Below is a small trained network, with its code and all its weights. Each question gives an input and a class and asks what happens when units are switched off, that is, made to give their printed mean instead of their output.

import numpy as np


def w(rows, s, z=0):
    codes = np.array(rows[::2]) - 128.0
    scale = np.full(codes.shape[1], s)
    scale[-1] = z or s
    return codes * scale


def f(y):
    return np.maximum(y, 0)


def log_softmax(a):
    a = a - a.max(-1, keepdims=True)
    return a - np.log(np.exp(a).sum(-1, keepdims=True))


def net(x, mask):
    res = np.array(x, float).reshape(1, 6) / 4 @ E
    y = f(res @ A[0][:, :-1].T + A[0][:, -1])
    res = res + np.where(mask, y, B[0][:, -1]) @ B[0][:, :-1]
    return log_softmax(res[-1] @ U[:, :-1].T + U[:, -1])


A, B = {}, {}
E = w([
[133,172,131,249],'x0',
[128,130,127,126],'x1',
[163,62,29,142],'x2',
[129,128,128,127],'x3',
[128,128,127,128],'x4',
[226,120,175,124],'x5',
],0.017)
A[0] = w([
[81,154,77,187,103],'neuron 1',
[161,146,158,192,148],'neuron 2',
[101,135,63,151,128],'neuron 3',
[135,112,187,32,255],'neuron 4',
[166,188,114,168,164],'neuron 5',
[89,137,141,139,79],'neuron 6',
[146,169,186,160,117],'neuron 7',
[162,156,147,133,109],'neuron 8',
[112,154,182,81,145],'neuron 9',
[133,159,104,168,133],'neuron 10',
[202,95,98,138,72],'neuron 11',
[69,169,138,115,192],'neuron 12',
[76,158,147,124,135],'neuron 13',
[8,173,137,119,186],'neuron 14',
[74,88,105,145,160],'neuron 15',
[65,87,99,69,196],'neuron 16',
],0.018,0.0071)
B[0] = w([
[244,78,163,172,206],'neuron 1',
[86,174,170,188,200],'neuron 2',
[232,120,77,195,188],'neuron 3',
[232,113,93,95,250],'neuron 4',
[64,136,148,202,191],'neuron 5',
[98,79,118,169,156],'neuron 6',
[120,189,129,161,194],'neuron 7',
[127,205,141,122,157],'neuron 8',
[254,78,206,135,197],'neuron 9',
[140,59,200,161,177],'neuron 10',
[14,22,209,10,185],'neuron 11',
[93,87,185,46,200],'neuron 12',
[33,141,220,119,183],'neuron 13',
[97,76,166,89,246],'neuron 14',
[186,137,36,143,186],'neuron 15',
[90,185,47,91,231],'neuron 16',
],0.0092,0.022)
U = w([
[119,121,116,61,251],'0',
[215,124,126,157,136],'1',
[82,84,141,173,44],'2',
[123,250,127,149,46],'3',
[120,153,23,121,142],'4',
],0.019,0.0022)

Each question gives the input, the list of numbers given to net, and the class t.
The units are the neurons (one row each of A and B). Each row of codes is followed by its name. A weight is (code - 128) times the scale printed after its matrix; where a second scale follows, it is the last column's (A, B and U).
mask holds one flag per neuron, in row order. A switched-off neuron (its flag False) gives its mean, the last column of its row in B, instead of its output. The means were averaged over made-up inputs and are rounded, as every weight is.
A unit's drop is (log p(t) with every unit on - log p(t) with that unit switched off) / (log p(t) with every unit on - log p(t) with every unit switched off).
The circuit of an input: a set's keep is (log p(t) with only the set's units on - log p(t) with every unit switched off) / (log p(t) with every unit on - log p(t) with every unit switched off). Starting from the 12 units with the biggest drops (on a tie, the unit counted first), units are removed one at a time, each time the one whose removal leaves the highest keep (on an exact tie, the one counted first), for as long as the keep stays at least 0.8.
units of the circuit, in order: the units of the circuit, biggest drop first
top k neurons: the k neurons with the biggest drops, biggest first
drop of u: that unit's drop, to one decimal
input [3,-7,3,1,8,1], class 2: units of the circuit, in order -> [neuron 4]
input [0,5,7,5,8,-3], class 4: top 2 neurons -> [neuron 9; neuron 16]
input [-5,5,8,5,3,1], class 0: top 2 neurons -> [neuron 11; neuron 7]
input [-5,-2,1,5,-7,-6], class 4: top 3 neurons -> [neuron 16; neuron 11; neuron 15]
input [1,-5,8,-7,-8,-7], class 1: top 3 neurons -> [neuron 1; neuron 3; neuron 10]
input [1,0,1,-2,6,8], class 2: top 2 neurons -> [neuron 11; neuron 16]
input [-5,-8,8,0,-2,1], class 0: top 2 neurons -> [neuron 11; neuron 7]
input [0,0,7,8,-7,-2], class 4: top 2 neurons -> [neuron 9; neuron 4]
input [-8,-6,4,-5,7,-6], class 4: drop of neuron 8 -> 0.0
input [5,5,0,1,2,6], class 3: drop of neuron 14 -> 0.1
input [0,8,8,-2,-8,6], class 0: drop of neuron 11 -> 0.4
